Here is a tiny trained network, its code and every weight. The questions are about switching its units off for an input and a class, where a switched-off unit gives its printed mean instead of its output.

import numpy as np


def w(rows, s, z=0):
    codes = np.array(rows[::2]) - 128.0
    scale = np.full(codes.shape[1], s)
    scale[-1] = z or s
    return codes * scale


def f(y):
    return y / 2 * (1 + np.tanh(0.7978845608 * (y + 0.044715 * y**3)))


def log_softmax(a):
    a = a - a.max(-1, keepdims=True)
    return a - np.log(np.exp(a).sum(-1, keepdims=True))


def net(x, mask):
    res = np.array(x, float).reshape(1, 5) / 4 @ E
    y = f(res @ A[0][:, :-1].T + A[0][:, -1])
    res = res + np.where(mask, y, B[0][:, -1]) @ B[0][:, :-1]
    return log_softmax(res[-1] @ U[:, :-1].T + U[:, -1])


A, B = {}, {}
E = w([
[121,137,151,122,99,168,127,128,124,112,157,139],'x0',
[166,125,89,54,229,151,111,191,121,130,159,204],'x1',
[129,106,203,129,210,170,179,177,133,165,193,2],'x2',
[155,161,156,78,26,164,159,157,148,126,149,121],'x3',
[50,157,30,106,131,183,197,126,47,129,99,113],'x4',
],0.0089)
A[0] = w([
[102,130,208,142,165,143,137,156,109,177,148,76,3],'neuron 0',
[60,169,85,120,125,120,173,124,16,82,100,76,75],'neuron 1',
[153,143,186,107,190,125,194,115,94,174,199,2,111],'neuron 2',
[116,127,123,128,77,131,69,86,124,159,74,190,27],'neuron 3',
[158,82,213,206,137,102,49,126,129,146,123,141,127],'neuron 4',
[239,67,176,115,114,99,57,157,154,123,133,143,51],'neuron 5',
[130,133,55,107,146,195,211,120,100,203,110,159,88],'neuron 6',
[81,110,171,203,64,118,154,42,118,133,75,68,159],'neuron 7',
],0.0064,0.0022)
B[0] = w([
[24,218,191,12,95,116,179,78,92,142,112,111,177],'neuron 0',
[106,89,128,231,2,152,184,123,102,183,196,102,215],'neuron 1',
[85,173,121,46,90,71,101,93,56,102,59,208,247],'neuron 2',
[43,246,216,59,148,102,162,24,89,169,65,128,202],'neuron 3',
[131,155,118,171,18,135,106,109,122,164,177,81,210],'neuron 4',
[149,105,110,176,89,149,198,81,176,170,189,65,208],'neuron 5',
[192,94,209,138,102,188,174,130,216,185,181,83,193],'neuron 6',
[194,35,184,64,242,232,65,254,188,77,118,211,254],'neuron 7',
],0.0063,0.0071)
U = w([
[71,219,138,74,111,52,151,29,101,119,79,178,62],'0',
[138,78,114,247,75,134,189,67,164,201,254,50,65],'1',
[162,125,97,136,117,135,84,156,121,117,138,122,254],'2',
[144,5,149,86,189,167,103,213,208,110,146,227,90],'3',
],0.0067,0.0055)

Each question gives the input, the list of numbers given to net, and the class t.
The units are the neurons (one row each of A and B). Each row of codes is followed by its name. A weight is (code - 128) times the scale printed after its matrix; where a second scale follows, it is the last column's (A, B and U).
mask holds one flag per neuron, in row order. A switched-off neuron (its flag False) gives its mean, the last column of its row in B, instead of its output. The means were averaged over made-up inputs and are rounded, as every weight is.
A unit's drop is (log p(t) with every unit on - log p(t) with that unit switched off) / (log p(t) with every unit on - log p(t) with every unit switched off).
The circuit of an input: a set's keep is (log p(t) with only the set's units on - log p(t) with every unit switched off) / (log p(t) with every unit on - log p(t) with every unit switched off). Starting from all 8 units, units are removed one at a time, each time the one whose removal leaves the highest keep (on an exact tie, the one counted first), for as long as the keep stays at least 0.8.
units of the circuit, in order: the units of the circuit, biggest drop first
unit that matters most: the unit with the biggest drop
k most important neurons: the k neurons with the biggest drops, biggest first
drop when u is switched off: that unit's drop, to one decimal
input [7,3,0,3,-3], class 1: 2 most important neurons	(neuron 7; neuron 2)
input [-7,7,-8,4,-5], class 0: unit that matters most	neuron 3
input [0,-3,7,0,1], class 0: 2 most important neurons	(neuron 2; neuron 0)
input [-5,-7,5,-8,7], class 2: 2 most important neurons	(neuron 7; neuron 2)
input [6,8,4,-5,8], class 1: units of the circuit, in order	(neuron 1; neuron 6)
input [6,-7,7,-8,4], class 2: 3 most important neurons	(neuron 7; neuron 3; neuron 1)
input [-3,1,5,-3,4], class 0: 2 most important neurons	(neuron 2; neuron 7)
input [-4,-4,1,-1,-1], class 3: units of the circuit, in order	(neuron 7; neuron 1)
input [-1,6,-8,1,-3], class 0: 2 most important neurons	(neuron 3; neuron 7)
input [4,-8,5,-3,-2], class 3: 2 most important neurons	(neuron 7; neuron 3)
input [-8,-7,-3,-2,8], class 1: 3 most important neurons	(neuron 1; neuron 2; neuron 6)
input [8,1,-7,6,-8], class 1: 2 most important neurons	(neuron 5; neuron 2)
input [0,-6,7,-8,4], class 2: 3 most important neurons	(neuron 7; neuron 3; neuron 1)
input [-8,3,7,3,5], class 0: unit that matters most	neuron 2
input [-7,-2,7,6,1], class 0: drop when neuron 2 is switched off	0.2
input [-7,-2,7,-1,-3], class 0: drop when neuron 2 is switched off	0.3
input [5,7,5,7,-7], class 1: drop when neuron 5 is switched off	1.0
